cols: V E C M Z Y K N T B
[-2.95  6.93  0.40  3.69 -2.87 -7.21  1.46  8.01  8.03  3.70] = Q
[-2.95  6.93  0.40 -2.86 -2.87 -7.21  3.51  8.01  8.03  3.70] = H
[-2.86 -2.87 -7.21  1.48  8.01  6.92  1.51  8.01  7.89  3.72] = P
down: [-2.87 -2.87] => Z
rev: [ 8.03  8.01  3.51 -7.21 -2.87 -2.86] => H
rev: [3.72 7.89 8.01 1.51 6.92] => P
Table of tags by key:
[8.01] -> J511
[1.46] -> J920
[3.51] -> J291
key H 7:  => J291
loc: [1.48] => P, 4
then: [ 3.69 -2.87 -7.21  1.46  8.01] => [8.03 3.70]
loc: [3.72] => P, 10

cols: figuf dazi Sav Mib nik
[-3.10  0.61  0.27  4.47 -4.76] -> X
[ 4.61 -1.97 -0.44 -6.05  6.65] -> R
[ 1.56 -2.71  3.01  2.77  0.67] -> J
[ 1.56 -2.71  3.01 -0.89  0.67] -> G
[-0.15  1.53 -2.50 -0.74  1.27] -> S
[-6.55  2.86 -1.50  8.64 -9.14] -> L
[-4.01  6.75 -8.47  2.28 -1.08] -> W
[ 5.28 -2.92  0.69 -6.53  6.90] -> A
[-6.06  7.39 -7.93  5.15 -4.55] -> U
[-5.33  1.64 -0.31  7.38 -7.82] -> D
down: [-3.10  4.61  1.56  1.56 -0.15 -6.55] => figuf
loc: [6.75] => W, 2

cols: Libu Tafuv Sepan bemum tapu Bovu
[-1.26  0.11 -2.08 -3.50 -5.44 -1.69] = Mab
[-2.37 -0.31 -3.49  3.57 -0.32 -0.02] = Dubed
[-3.49 -0.31 -2.37 -8.63 -1.84 -3.80] = Dun
key -> tag
[0.12] -> J444
[-0.31] -> J809
[-0.30] -> J959
[-1.84] -> J266
[0.11] -> J631
key Dun 2:  => J809
which: [-2.37 -0.31 -3.49  3.57 -0.32 -0.02] => Dubed
then: [-2.37 -0.31 -3.49] => [ 3.57 -0.32]
loc: [-3.50] => Mab, 4

cols: fizu vime lup vineb Rirog Nuvo Fam Nif rilot
[-8.31  9.08  4.13 -3.17  3.43  4.12 -0.41 -3.96 -1.01] -> Rugiz
[-0.06  0.56 -1.40  0.14  0.04 -0.09 -1.21 -0.23 -3.16] -> rugan
[-0.25  0.69 -2.47 -0.07  0.35 -0.14 -1.32 -0.80 -2.86] -> Falu
[-8.31  9.08  4.76 -3.17  3.43 -0.09 -1.21 -6.63 -1.01] -> dat
loc: [4.12] => Rugiz, 6
which: [-0.06  0.56 -1.40  0.14  0.04 -0.09 -1.21 -0.23 -3.16] => rugan
loc: [-0.25] => Falu, 1

cols: rol piri kubek nit
[-6.81  6.25  6.63  1.76] : menos
[ 6.23  6.36 -7.69  7.29] : Non
[-7.16 -7.62  7.67 -6.95] : kufi
[-7.46 -6.77  7.91 -6.99] : zuba
which: [-7.16 -7.62  7.67 -6.95] => kufi
loc: [6.36] => Non, 2
rev: [ 7.67 -7.62] => kufi

cols: Sefa Logi kolim dize Mem kala vemeg vop nuto
[-7.64 -2.07 -2.58 -3.59 -2.19 -1.59  0.00 -1.24 -1.33] -> Lorin
[-7.09 -2.60 -2.28 -3.82 -2.16 -1.67 -0.40 -1.57 -1.87] -> sivu
[-0.63 -2.30 -0.16  2.51 -2.80  0.14 -0.37 -1.49 -7.88] -> Nudis
[-2.79  0.14 -1.91 -3.70  0.74 -1.59  1.33  0.44  2.36] -> leg
[ 2.56 -3.44  3.37  4.43  1.14 -0.31 -3.41 -0.23  0.26] -> luto
[ 2.62  5.81  0.06 -1.03  2.26  3.09  2.83  2.04  7.23] -> Taz
[ 2.51 -2.99  3.65  4.69  1.30 -1.24 -3.44  0.06  0.36] -> vidu
[4.29 0.51 3.36 4.22 1.21 0.06 1.09 0.43 0.62] -> rupal
down: [ 2.51 -3.70  4.43 -1.03  4.69  4.22] => dize
tags:
[1.33] -> J86
[-1.24] -> J577
[-7.64] -> J605
[0.00] -> J661
key Lorin 7:  => J661
rev: [ 0.14 -2.80] => Nudis

